Each row comes from the steps of one walk. Every step used is in the known rows, and no mark comes twice. Write the walk behind each row, first mark first.
Each row is shifted at random along 6 fixed directions that mean nothing.
Known rows
pakovo/nuda/veduk/bazitap: [ 1.35 -0.03 -0.78  3.29 -1.94 -0.98  0.69  0.10  0.86  1.46 -1.93 -0.55
  0.86  3.39 -0.80  0.88  0.02  0.59  3.75  0.48  1.47 -0.66  3.35  1.35
 -0.05  0.17 -0.81 -0.99  0.86 -0.99 -2.42  1.06  0.51  1.41 -0.39 -2.67
 -0.09  1.89  0.00 -2.32 -1.26]
disu/sevev/pakovo/lisalab/nuda: [ 1.69  0.36  0.28  4.12  4.44 -2.20  1.60 -1.31 -0.43 -3.22 -1.30  2.57
  0.30  1.86  2.99 -1.13 -2.00 -0.28 -1.87 -0.85 -0.52 -3.01 -1.12  1.27
 -2.29 -0.35  0.21  0.41 -1.94 -0.06  1.29 -0.13 -1.22 -2.13  0.15 -0.20
 -1.16  0.89  0.65  5.40  1.18]
veduk/bazitap/sevev/pakovo: [ 3.25 -0.28  0.20  2.40  1.96  1.25  0.18 -2.06  0.77 -0.93 -1.43  0.68
  1.00  0.57  1.30  0.59 -1.52 -0.46 -1.93 -0.12  0.58 -1.99  0.36  0.28
 -0.65 -0.57  1.19  0.94  3.75 -1.32  0.04 -1.10  0.01 -0.75  1.04 -2.20
 -2.18 -1.26 -0.79  2.02 -0.19]
bazitap/disu/sevev/vutimu/pakovo/nuda/veduk: [ 2.65  0.57  1.18  5.12  2.20 -1.21  0.50 -1.25  0.89 -1.45 -1.00 -0.42
  0.60  2.46 -0.16 -0.31 -1.31  1.75 -1.10  1.23 -0.76 -0.85 -0.55 -0.18
  0.89  0.98 -0.19 -1.15 -1.60 -1.92 -0.35 -0.46  0.53 -0.62  0.46  2.78
  0.37  0.20  0.60  2.47  1.67]
nuda/pakovo/disu/sevev/vutimu: [ 1.40 -1.86 -0.17  1.65 -0.11 -1.70 -2.26 -2.65  0.35  3.51  4.35  1.49
  0.49  3.20  2.25  2.79  1.71 -3.03 -0.88 -0.41 -3.20 -0.79  1.75 -0.42
  0.40 -0.89  0.52 -1.03  1.05  0.28 -2.21  0.99 -0.17  0.41 -0.56  1.01
 -0.19  3.16  1.45  1.20  2.42]
vutimu/pakovo/lisalab/nuda/veduk/disu: [ 2.58  0.41  0.48  3.67 -0.45  1.72  2.42 -3.19  2.80 -1.67 -3.98 -2.35
 -1.07  1.26 -1.52 -2.12 -1.55  0.02  2.17  3.44  2.18 -0.62  2.75  1.92
  0.75  0.93 -0.41 -0.28 -0.78 -3.17 -0.27 -1.95  1.11 -2.03  0.12 -0.20
  2.23  0.57 -1.01 -0.18 -1.14]
sevev/disu/pakovo/lisalab/nuda/veduk/bazitap: [ 3.00 -0.63  1.48  3.40 -0.97  0.61  2.06  0.27  0.89 -1.02 -3.96  0.04
  1.82  2.49 -0.27 -2.22 -2.33  2.51 -1.14  1.68  3.11 -1.68  2.89  2.49
 -1.30 -0.15 -1.97  0.83  1.16 -2.27 -0.30 -0.53  1.60 -0.62  1.30 -2.54
  1.35 -0.52 -1.90  0.07 -2.86]
bazitap/disu/pakovo/nuda/veduk/sevev: [ 1.22 -1.13 -0.89  3.97  0.13 -0.65 -0.45  0.90 -0.81 -1.18 -0.22  1.78
  4.23  7.96  2.29 -0.62 -0.35  3.35  1.54 -1.34  0.14  0.32 -1.77 -0.90
  0.28 -1.26 -3.11 -0.62  0.39  0.35 -1.36  1.57 -0.59  2.23  0.00  0.75
  0.12  1.53  0.68 -1.68  0.86]
lisalab/nuda/veduk/bazitap/disu/pakovo: [ 2.06 -1.16 -0.06  2.99 -1.91  0.98  0.45  0.76  0.37 -0.91 -1.82  0.46
  3.72  4.99  1.00 -0.18 -0.54  2.29  0.68  0.77  0.80 -0.76  0.62  0.05
  0.41 -0.63 -2.14 -0.61  2.19 -0.96 -0.78  0.41  1.05  1.20  0.88 -1.13
  0.59 -0.17 -1.12 -0.11 -0.50]
pakovo/disu/sevev/vutimu/veduk/lisalab: [ 2.02  1.33  1.08  1.57  1.82  0.97  0.64 -1.41  1.05  0.11 -2.04 -0.91
 -0.49  2.54 -2.11 -0.80 -1.67 -0.43 -0.53  1.52  0.42 -1.10  1.96  1.59
 -0.98  0.72  0.44  1.55 -0.52 -0.73 -0.45 -1.02 -0.62 -2.22 -1.76 -0.27
 -0.11  1.34  0.62  3.06 -0.91]
pakovo/lisalab/nuda/veduk/sevev/disu: [ 1.43 -3.56  2.47  2.52 -3.08  1.08  3.43 -0.63  2.16 -1.27 -1.93 -0.68
  4.24  4.24 -0.56 -0.55  0.37  2.70  0.02 -0.19  1.24  2.39  0.22 -1.87
  3.43  0.95 -2.69 -0.41  0.36 -2.56 -2.67  0.17 -0.18  2.55 -1.19  1.75
 -0.55  0.17  0.16 -3.13 -0.27]
disu/pakovo/sevev/bazitap/nuda/veduk: [ 2.03  0.61  0.06  2.87  0.23 -1.76  1.57  0.07 -0.47  1.79 -1.13 -0.10
  0.84  3.81 -0.02  1.13  0.30  0.22 -0.34  1.62 -1.05 -1.93  0.33  0.47
  1.35  0.85  0.68 -0.32  2.39  0.06 -1.62 -0.20  1.32  0.26 -0.13  2.34
 -0.84  2.08  0.48  1.47  0.68]
sevev/vutimu/disu/pakovo/lisalab/nuda: [ 2.39  0.04  0.81  1.88  0.48 -2.59  0.73  1.39  0.35 -0.27 -0.60  0.72
 -0.52  1.45  1.54 -2.67 -1.24  0.52 -1.03  0.64  0.81 -0.80  1.16  1.53
 -1.39 -0.05 -1.68 -0.07 -3.94 -1.13  0.12  0.97  1.06 -1.58  1.38 -0.68
  2.61 -0.03  0.56  1.15 -1.22]
pakovo/lisalab/nuda/veduk: [ 0.74  0.38 -0.19  3.49  0.22 -1.25  3.18 -0.33 -0.08 -1.49 -2.81 -0.07
  0.75  2.26 -0.61 -0.51 -0.95  0.94  2.39  0.59  0.83  0.04  0.74  0.69
  0.55  1.01 -1.60 -0.34 -1.95 -0.05 -0.13  0.44 -0.08  0.47 -0.54  1.05
  1.06  1.15  0.20  0.19 -0.53]
vutimu/veduk/lisalab/nuda/pakovo: [ 0.78 -1.64  0.57  5.64  0.48  0.07  2.35 -2.25 -0.91 -2.73 -1.19  1.58
  1.17  4.75  1.35  1.33 -0.48  1.64  1.93 -1.71 -1.72  1.78  0.26 -1.29
  2.59  0.94 -1.42 -0.67 -1.36 -0.19 -0.78  1.12 -0.94  2.35 -2.05  0.92
 -1.19  0.47  0.97  0.26  0.69]
lisalab/pakovo/veduk/sevev/disu: [ 2.18 -0.50  1.12  2.87  0.48 -1.89 -2.51 -1.41  1.01  1.96  2.18  1.60
  1.74  2.09  2.49 -1.40  0.97 -0.15 -2.74 -0.28 -0.70  0.54  2.20 -0.87
 -0.74 -0.96 -0.91  0.17  1.92 -2.35 -2.63  0.57 -0.55  0.24 -0.61 -2.50
  0.11  2.14 -0.08 -2.31  0.40]
sevev/disu/pakovo/lisalab: [ 0.88 -1.61  2.20  1.20 -0.36 -0.93  0.70 -0.09 -0.28  2.48  0.61  0.77
  0.41  1.61  1.02 -2.11  1.27 -0.09 -2.43  0.78 -1.35 -0.82  1.23  1.02
 -0.55 -0.49  0.70  0.73 -1.12 -1.67 -0.84 -0.48  0.76 -0.68  0.27 -0.72
  0.43  1.26  0.25 -1.56  0.20]
bazitap/nuda/veduk/sevev: [ 1.00 -1.03 -0.20  1.94 -0.66  1.00  2.76  0.02  0.31 -2.04 -2.66 -0.41
  3.02  6.10 -0.62  1.30 -0.50  3.28  2.37 -0.71  0.45  1.32 -2.11 -1.96
  3.37  0.70 -1.70 -0.71  2.06 -0.02 -1.66  0.12 -1.41  2.18 -1.21  3.06
 -0.44  0.41  0.26 -0.08  0.87]
bazitap/disu/pakovo/veduk: [ 0.87  1.92 -0.10  4.66  1.42 -0.76  0.07  0.51 -1.48  1.47 -1.34 -1.16
  0.06  2.44  0.26 -1.88 -0.03 -0.84 -1.31  1.71 -0.95 -0.18  0.81  0.82
 -1.33  0.25 -0.03  0.37 -0.34 -1.14 -0.36  0.03  1.21 -1.06 -0.42 -0.94
  0.64  1.20  0.22  0.10  0.28]
sevev/disu/pakovo/lisalab/nuda: [ 1.23 -0.98  2.08  3.93  0.57 -0.68  4.24  0.01  0.06 -1.48 -1.85 -0.32
 -0.07  2.59  0.47 -1.98 -0.46 -0.20 -2.10  0.37 -1.29 -0.20  0.13  0.77
  1.03  1.60  0.59  0.31 -2.05 -1.71 -0.17 -0.97  0.15 -1.78  0.01  1.08
 -0.80  0.76  0.34  1.43  1.34]
lisalab/nuda/pakovo/disu/sevev: [ 0.56 -1.04  1.02  4.75 -0.95  1.35  1.16 -4.68  1.08  1.03 -2.42 -4.53
 -0.01 -2.30  1.09 -0.10 -0.01 -2.65 -1.95  2.33  0.89  1.01  1.48  1.27
  0.45 -0.18  0.36 -0.44  1.71 -2.13 -1.34 -0.40  2.94 -1.57 -0.89 -0.65
 -0.04  0.80  0.16  0.77  0.57]
lisalab/nuda/pakovo/vutimu: [ 1.09 -1.17  1.21  1.31 -0.77 -0.62  0.71 -1.52  1.23 -1.27  0.48  0.13
  0.21 -2.49  1.23 -1.49 -0.64 -1.48 -1.23  0.29  1.06  0.74  0.51 -0.57
  1.17  0.23 -0.60  0.17 -1.48 -2.26 -0.66 -0.80  1.63  0.55  1.97 -0.95
 -1.38 -2.27 -1.10  0.80 -1.46]
bazitap/disu/sevev/pakovo/nuda/veduk: [ 2.27 -1.24 -0.11  4.18  0.25 -1.54 -2.12 -1.09  0.61 -0.39  0.23  1.90
  4.21  2.79  2.85 -0.83 -0.78  3.12  0.98  0.23  1.12 -1.85 -0.11 -0.24
 -1.32 -2.01 -2.91 -1.28 -0.15 -0.26 -0.20  1.38  0.65  1.92  0.90 -0.51
  0.03  0.43  0.33 -0.84 -0.58]
lisalab/nuda/veduk/disu/sevev: [ 1.67 -0.29 -0.48  0.18 -0.49  0.68 -1.84 -2.30  2.87 -1.34 -1.84 -0.54
  1.85  1.48  0.48 -1.03 -1.08  0.11  0.56  2.22  2.08 -2.04  1.01  1.03
 -0.86 -0.87 -1.62 -0.28  2.05 -1.06 -0.18 -0.65  0.27 -0.91 -0.21 -0.94
  0.31  1.16 -1.07  0.75 -0.85]
bazitap/disu/pakovo/sevev: [ 0.42 -2.03  1.31  0.65 -3.93  3.35  2.91  0.26  2.19  2.27 -2.40 -4.41
  3.39  2.01 -0.45 -1.69  1.71 -1.43 -0.68  2.09  2.11  1.63  0.00 -0.46
  1.92  0.60 -0.08  0.43  0.78 -2.55 -1.91 -0.66  3.16  0.59  0.23  0.50
 -0.72 -1.56 -0.21 -3.00 -1.80]
vutimu/disu/pakovo/nuda/veduk/bazitap: [ 1.36 -1.59  1.27  2.82 -1.38  0.36  0.05 -0.15  0.96 -0.11 -1.55  0.34
 -0.15  5.10 -0.15 -0.08 -0.20  2.58  1.17  0.03 -0.04 -0.53  2.50  0.57
  1.09  0.49 -0.89 -0.84  0.98 -2.65 -2.27  0.04  0.42  1.14 -0.07 -1.08
 -0.18  0.36 -0.22 -2.96 -0.37]
lisalab/nuda/veduk/disu/pakovo: [ 0.07 -1.78  2.23  1.97  0.05 -0.04 -0.48 -0.97 -0.17 -3.15  0.01  1.62
  0.76  1.68  1.67 -0.82 -0.13  3.65 -2.64  0.33 -1.14  0.22 -1.66 -1.58
  1.50  0.22 -1.85  0.15  0.87 -1.33  1.02 -0.36  0.53  2.45  1.25  1.91
 -1.16 -0.98 -0.94 -0.38  0.82]
vutimu/veduk/disu/pakovo: [ 0.56  0.22  0.80  1.66  0.42  0.96 -1.36  0.44 -1.77 -0.77 -0.47  0.03
 -0.07  1.24  1.14 -2.10 -0.82  2.99 -1.53  0.58  0.04  0.14  0.20  0.30
 -0.88 -0.88 -1.63  0.77  0.29 -0.27  1.28  0.67  1.21  0.58 -0.49 -1.50
  1.10  0.00  0.19 -1.32 -0.74]
pakovo/lisalab/nuda/veduk/bazitap: [ 1.17  0.35  0.88  2.28  2.37 -2.42 -0.39  0.40 -0.44 -3.49 -1.19  3.75
  0.90  1.84  0.73 -0.12 -1.68  3.06 -1.80 -0.34  0.36 -2.52 -0.48  0.46
 -1.76 -0.46 -1.59  0.34  0.60 -0.97  0.18 -0.13 -1.03  1.20  1.12 -1.41
 -1.44 -0.04 -1.26  3.05 -0.01]
pakovo/veduk/disu/sevev/bazitap: [ 0.74 -0.99  3.96  0.47 -1.29  0.08 -1.76 -1.97  2.65  1.02 -0.34 -1.07
 -0.81 -1.71 -0.91  0.18  1.57 -1.26 -5.56  2.71  0.12 -1.54  0.33 -0.88
  0.50  0.86  1.29  0.88  3.16 -4.80 -2.28 -1.70  1.38  0.76 -0.67 -0.65
 -3.61 -0.37 -0.43  0.91  0.24]
sevev/bazitap/disu/pakovo/veduk/lisalab: [ 2.31  2.12 -0.79  5.07  2.11 -1.53 -0.81  0.14 -0.99  2.03 -0.78  2.00
  0.19  6.96  0.16 -0.64 -0.26 -2.14  0.63  1.36 -1.51 -2.60  2.37  2.11
 -2.58 -0.20  0.56  1.74  0.00 -0.42 -1.67 -0.26 -0.45 -1.55 -1.34 -1.36
 -0.15  3.47  0.31  2.11  0.32]
vutimu/veduk/sevev/pakovo/lisalab/nuda: [ 0.78 -1.84  1.70  4.77  0.12 -1.49  3.90 -0.88 -0.39 -1.45 -1.30  0.64
  2.00  2.95  2.00  0.46  0.92  1.92  0.58 -1.97 -0.87  1.85 -0.58 -2.05
  2.31  0.82 -1.12 -1.21 -2.06 -1.31 -1.67  2.18 -0.80  2.78 -2.20 -0.40
 -1.43  0.95  2.61 -0.69  0.56]
sevev/bazitap/disu/pakovo/lisalab: [ 2.01  1.40 -1.42  3.07  3.18 -3.86 -3.29  2.04 -3.53  1.47  2.96  5.01
  1.19  4.92  3.45 -1.10 -0.23 -0.30 -1.66 -0.04 -2.36 -4.26 -0.38  2.04
 -4.75 -3.04 -0.56  1.18 -0.72  1.70  0.10  1.00 -0.16 -1.35  0.39 -1.64
  1.14  3.73  0.79  3.26  2.26]
vutimu/disu/sevev/pakovo/nuda/veduk: [ 1.96  0.01 -0.25  5.52  2.34 -1.50 -1.69 -1.48 -0.82 -1.23 -1.04  0.83
  0.85  2.09  2.43 -1.18 -2.35  3.16  0.99 -0.26  0.86 -0.97  1.44  1.13
 -1.85 -1.31 -2.75 -0.57 -1.25 -0.01  0.26  1.68  0.88  0.19 -0.74  0.01
  1.67  1.05  1.03 -0.95 -0.27]
disu/sevev/pakovo/lisalab/nuda/veduk/bazitap: [ 2.31 -1.21  1.63  2.45  0.41 -0.98  0.41 -2.51  1.90 -0.47 -2.56  1.44
  1.85  0.84  1.34  0.34 -0.49  1.13 -1.10  0.92  1.67 -2.87  1.91  1.09
 -1.14 -0.70 -0.30 -0.21  1.99 -2.60 -1.11 -0.09  0.42  0.74  0.51 -3.02
 -1.02  0.12 -0.86  1.66 -1.70]
disu/sevev/vutimu/nuda/veduk/lisalab/pakovo: [ 1.03 -1.64  2.67  2.87 -0.04 -0.77 -0.62 -0.96  1.08 -1.32 -0.60  2.09
  1.41  3.39  2.45  0.26  0.39  3.25 -0.49 -1.19 -0.22  0.88 -0.14 -2.21
  1.10 -0.12 -2.06  1.63 -0.66 -0.90 -0.71  0.94 -1.17  3.07 -1.00  2.16
  0.60 -0.71 -0.14  0.05 -0.83]
lisalab/pakovo/nuda/veduk/disu: [ 1.67 -0.04  0.54  4.16 -0.42 -0.84 -1.94 -1.64  0.89 -1.50  0.16  0.65
  0.33  1.12  1.52 -2.15 -0.84  2.21  1.07  1.22  1.40 -0.24  1.35  0.07
 -0.74 -0.88 -2.31  0.55  0.02 -1.55  0.07 -0.20  0.69  1.18  1.09 -1.11
  0.57  0.61 -1.18 -2.24 -0.21]
vutimu/sevev/pakovo/nuda/veduk/disu: [ 2.66  0.29  0.94  5.22  1.72  0.96  0.50 -3.47  1.31 -2.66 -2.73 -2.30
 -1.29  0.37 -1.25 -0.72 -2.19  0.78 -0.53  2.13  0.85 -0.61  1.44  0.86
  0.80  0.71  0.20  0.67  2.16 -2.12  0.47 -1.98  0.84 -1.11 -0.15  0.04
 -2.12  0.78 -0.26  0.37  0.09]
vutimu/pakovo/nuda/veduk/disu/sevev/bazitap: [ 1.58 -2.85  1.94  3.69 -3.21  1.19  0.24 -0.59  1.80 -0.35 -0.95  0.08
  1.72  4.34  1.01  0.63  0.39  2.26  0.33  0.04  1.36 -0.21  0.11 -1.15
  1.75  0.22 -2.32 -0.59  0.44 -2.76 -2.40  1.27  1.13  3.32 -0.97  1.51
  0.05 -0.54  0.86 -2.09 -0.36]

Which walk is each row?
[ 2.25  0.00  0.61  6.45  1.71 -1.66 -2.19 -1.01 -3.28 -1.60  0.27  1.08
  1.12  1.80  2.71  1.29 -1.25  3.15 -2.62  0.35 -1.64 -0.91 -1.43 -0.83
 -0.13 -1.62 -1.73 -0.06  2.37  0.17 -0.26  1.34  1.30  1.76 -2.04  0.32
 -1.03  1.43  1.02  3.30  2.82] -> vutimu/veduk/disu/sevev/bazitap/nuda/pakovo
[ 3.91 -0.86  0.60  5.64  0.04 -0.70  0.10 -2.01  1.55  0.28 -1.06 -0.45
  1.99  1.96  0.94 -0.13 -0.61 -1.55 -2.73  0.93 -0.53 -0.23  2.24 -0.12
  0.71  0.44 -0.36 -0.56  3.28 -3.08 -2.59 -0.43  0.65 -0.30 -0.13 -2.54
 -2.48  0.72 -0.65 -0.21  0.66] -> lisalab/nuda/pakovo/veduk/bazitap/sevev/disu
[ 4.15  0.92 -1.27  2.96  3.29  0.55 -1.43 -0.90  0.31 -1.41  0.94  3.04
 -0.12  5.07  0.92  0.38 -3.04  0.67 -1.32 -0.36 -0.59 -2.68  0.69  0.86
 -1.45 -0.65 -1.18  0.03  2.05 -0.18 -0.08 -0.62 -1.23 -1.41  1.86  0.80
  1.57  0.16 -0.53  3.31  0.79] -> nuda/veduk/bazitap/sevev/vutimu/pakovo/disu
[ 1.91  2.05  1.13  4.06  3.71 -3.30 -1.48  1.81 -2.93 -1.74  0.60  1.47
 -0.05  1.49  1.75 -0.76 -1.04  2.60 -5.31  0.98 -2.30 -2.45 -2.70 -0.35
 -1.11 -0.37 -0.08  0.81  1.64  0.06  0.24  0.05  1.06  0.05 -0.45  0.87
 -3.19  1.57  1.02  4.80  2.87] -> vutimu/veduk/disu/pakovo/sevev/bazitap/nuda
[ 2.96 -0.27  0.34  4.93 -0.55 -0.86 -1.24  1.07 -0.42 -0.23 -0.21 -0.24
  2.69  1.47  2.11 -1.32 -0.82  1.27 -0.86 -0.64  0.06  1.37  1.83 -1.33
  0.17 -1.11 -2.61  1.65  2.13 -0.90 -2.11  1.05  0.68  1.58 -1.50 -1.52
 -0.12  0.76 -0.27 -2.11  0.34] -> lisalab/pakovo/vutimu/nuda/veduk/bazitap/sevev/disu
[ 2.51  0.01  1.09  3.40  1.89 -2.39 -0.87 -0.72  0.45 -3.14  0.78  2.91
  0.02  1.68  1.20 -1.11 -1.52  2.97 -1.02  0.77 -0.27 -0.99 -0.16 -0.48
 -0.37 -0.16 -2.55 -0.21 -2.44 -1.39  0.82  0.20 -0.19  1.20  1.42  1.53
  1.27  0.09 -0.27  1.99  0.52] -> sevev/vutimu/pakovo/lisalab/nuda/veduk/disu
[ 2.09 -0.01  0.05  5.61 -0.79 -1.51 -2.23  0.45 -0.09  0.59  0.35  0.96
  3.62  4.49  2.37  0.19  0.81  1.04  0.49  0.78 -0.10 -0.24  0.89 -1.02
 -0.72 -1.64 -2.51  1.33  1.30 -0.12 -2.58  1.30  1.08  2.20 -2.07  0.47
 -0.30  2.48  0.53 -0.23  0.72] -> vutimu/nuda/veduk/lisalab/pakovo/sevev/bazitap/disu
[ 2.24  0.03  1.54  4.21  1.96 -1.41 -0.03 -2.17  0.68  0.35 -2.34 -0.40
  0.06  2.62 -0.80 -1.39 -0.75  0.80 -1.31  1.44 -0.75 -0.66  1.76  1.70
 -0.02  0.39  0.46  1.23  0.74 -1.46 -0.97 -0.97  0.22 -1.01 -0.56 -0.26
 -1.56  2.22  0.11 -0.54 -0.55] -> vutimu/sevev/disu/pakovo/nuda/veduk/lisalab
[ 4.43 -1.69  2.18  2.16 -1.73  1.74  1.56 -2.34  3.47 -0.38 -1.51 -2.02
  1.88 -0.19 -1.20 -1.18 -0.85 -1.63 -2.65  1.63  0.52  0.19  2.73 -0.59
  3.02  1.30  0.76 -0.25  3.30 -4.57 -2.87 -2.32  1.20 -1.03  0.05 -2.99
 -3.42 -1.12 -1.09 -0.47 -0.65] -> lisalab/nuda/pakovo/vutimu/veduk/bazitap/sevev/disu
[ 2.57  0.80  0.59  5.03  0.78  0.08  0.74 -1.51 -0.32 -0.10 -2.52 -1.23
  0.22  1.55  0.11  0.48 -1.70  2.14 -1.08  2.10  0.38 -1.61 -0.10  0.81
  0.36 -0.11 -0.87 -0.66  2.20 -0.92 -0.93 -0.18  1.56 -0.58 -0.46  2.36
  1.86  0.68  0.34  2.89  0.96] -> vutimu/pakovo/disu/sevev/bazitap/nuda/veduk
[ 1.68 -0.88  1.43  3.14 -0.71  0.43  2.06 -1.01  0.98 -0.61 -3.35 -0.51
 -0.51  4.04 -0.79 -0.22 -0.44  1.08  0.75  1.16  0.07 -0.62  3.05  1.35
  1.01  0.94 -0.23 -0.24  0.84 -2.99 -2.00 -0.65  0.59 -0.39 -0.83 -1.24
  0.61  0.98 -0.49 -0.82 -0.25] -> vutimu/disu/pakovo/lisalab/nuda/veduk/bazitap
[ 1.88 -1.04  0.57  1.93 -1.30 -1.09  1.49  0.63  1.27  0.32  0.39 -0.27
  1.87  3.73  0.67 -0.14  0.21 -0.22 -0.48  0.73  0.44  0.57  0.99 -0.71
  1.46  1.23 -1.77  0.17 -0.77 -0.50 -0.75  0.97  1.53  1.82  0.93  2.31
 -0.41  0.48  0.33 -0.25 -1.00] -> lisalab/nuda/veduk/disu/pakovo/sevev/vutimu
[ 3.17  2.46 -1.45  6.17  4.75 -2.29 -0.71 -1.45 -1.96 -1.60 -0.88  4.16
  0.49  7.45  2.41  0.94 -2.23  0.27  1.50 -0.58 -1.85 -3.50  0.58  1.45
 -2.16 -0.91  0.14  2.34  1.81  1.86 -0.19 -0.24 -2.41 -1.72 -1.91  1.16
  0.77  3.94 -0.28  5.78  2.71] -> disu/sevev/bazitap/nuda/veduk/lisalab/pakovo
[ 2.26 -1.67  0.85  3.20  0.45 -1.72 -0.62 -1.05  1.06  0.65 -0.19  2.61
  2.93  5.94  1.30 -1.34  0.37  1.64  0.62 -0.12 -1.38 -0.89  0.17 -0.14
  0.49 -0.27 -1.13  0.47 -0.27 -0.80 -1.66  0.04 -1.02  1.59  0.36  0.58
 -1.78  1.54  0.12 -2.52  0.09] -> bazitap/sevev/disu/pakovo/nuda/veduk/lisalab
[ 2.50  0.37  1.71  2.53 -0.17  0.52 -1.15 -2.68  1.43  1.54 -1.24 -0.72
 -0.80  1.38 -0.46 -0.56 -0.50 -2.34  0.00  1.78  0.80 -0.71  4.23  1.23
 -0.34 -0.04  0.50  2.87  1.37 -2.88 -2.99 -1.14  1.32 -1.46 -2.64 -0.75
  1.10  1.60 -0.42  0.40 -0.43] -> nuda/veduk/lisalab/pakovo/vutimu/disu/sevev/bazitap
[ 2.68 -1.90 -0.24  7.00 -2.25  3.07  4.33 -0.07  0.88 -2.46 -2.71 -0.99
  4.37  8.54 -0.23  1.03 -1.22 -1.33  2.11  0.22  1.28  0.77  0.09 -0.58
  2.21  1.08 -1.85  1.24  0.53 -1.00 -2.41 -0.42  0.96  0.94 -1.76  2.78
 -2.14  0.11  0.06  1.96  0.83] -> veduk/lisalab/nuda/pakovo/sevev/bazitap/disu
[ 2.29  1.73 -0.61  5.22  1.40 -0.50  1.11  0.00 -1.02 -0.86 -1.95 -0.80
 -0.01  2.97  0.60 -0.63 -2.05 -1.20 -1.69  1.86  1.18 -1.74  1.69  2.33
 -1.47  0.51 -0.75  1.78  1.72  0.14 -0.09 -0.02  2.59 -1.47 -0.41  0.76
 -0.33  2.22 -0.03  2.65 -0.01] -> lisalab/nuda/veduk/disu/pakovo/sevev/bazitap
[ 2.54 -0.64  1.17  3.51 -0.36  0.05  0.62 -0.46 -0.48  0.21 -0.51 -1.07
  1.43  1.91  0.54  0.29 -1.23  2.48 -1.37  0.57  0.09  0.33 -0.13 -0.84
  1.27 -0.05 -1.96 -1.14  0.18 -0.37 -0.54  1.15  0.99  0.96 -0.72  0.90
  0.77 -0.35  1.28  1.76 -0.21] -> bazitap/nuda/pakovo/disu/sevev/vutimu/veduk
[ 2.04 -0.78  1.87  2.31  0.05  0.91 -1.45  0.04  0.27 -1.23 -1.09  0.31
  1.52  3.73  1.09 -0.21 -0.40  3.18 -3.81  1.30 -0.33 -1.37 -1.23 -0.58
  0.82 -0.77 -0.77  0.37  3.72 -1.54 -0.90 -1.09  1.06 -0.12  0.18  1.35
 -0.54  0.18 -0.34  1.49  0.74] -> vutimu/nuda/veduk/sevev/bazitap/disu/pakovo
[ 1.54 -1.83  3.23  4.55 -0.07  0.94  1.02 -4.19  1.23 -0.69 -1.11 -0.14
 -0.25  2.15  0.14  1.73  0.22 -0.81 -3.45  0.97 -1.62 -0.88  0.84 -0.27
  1.95  1.11  1.05  0.16  2.56 -2.92 -2.51 -1.14  0.50  0.06 -2.15  0.64
 -3.37  1.12  0.83  2.93  1.65] -> vutimu/veduk/lisalab/nuda/pakovo/disu/sevev/bazitap
[ 3.25  1.67  0.57  3.72  2.11 -2.84 -4.23  1.91  0.90 -0.86  0.17  1.72
  0.76  2.48  3.14 -1.40 -1.31  1.45 -3.67  0.39  0.45 -2.69  0.62 -0.10
 -3.40 -1.65 -1.88  0.53  0.68 -1.39 -0.64  0.82 -0.46 -0.89  0.20 -2.59
  0.33  0.41 -0.32  4.00 -0.40] -> lisalab/pakovo/veduk/bazitap/disu/sevev/vutimu/nuda
[ 1.88  0.31  0.36  1.37  1.13 -2.06 -3.46 -1.53  0.33  2.39  1.32  1.58
  3.26  0.51  1.63 -1.29  1.02 -0.52  0.91  0.84 -0.78 -1.12  1.95 -0.21
 -1.94 -2.36 -0.35  0.79 -0.92 -0.84 -1.93  0.99  0.17  0.93 -2.19 -3.98
 -1.12  2.25  1.20  0.15 -0.83] -> bazitap/disu/sevev/pakovo/vutimu/veduk/lisalab
[ 0.81 -0.67  2.08  5.37  0.74  1.42  4.32 -0.67 -0.64 -3.78 -4.75 -2.02
  2.77  3.69 -0.33 -1.30 -1.21  2.96 -1.81  0.81  1.08  1.99 -2.59 -0.89
  2.02  0.96 -1.59  1.10  0.36 -2.09 -0.34 -0.82  0.87  0.71 -0.67  2.42
 -0.55 -0.58 -0.28  1.28  1.04] -> bazitap/disu/pakovo/lisalab/nuda/veduk/sevev
[ 2.34 -0.67  3.09 -0.08 -0.98  0.77  0.75 -0.83  2.62 -1.31 -2.19 -1.54
 -0.05  0.36 -2.63 -0.42 -1.00  1.32 -1.96  2.63  0.48 -1.35 -0.13 -0.96
  3.07  1.55  0.31  0.24  2.10 -3.73 -2.20 -2.87  1.01 -0.47 -0.36  2.76
 -1.66 -1.43 -0.87  2.07  0.36] -> pakovo/vutimu/disu/sevev/bazitap/nuda/veduk
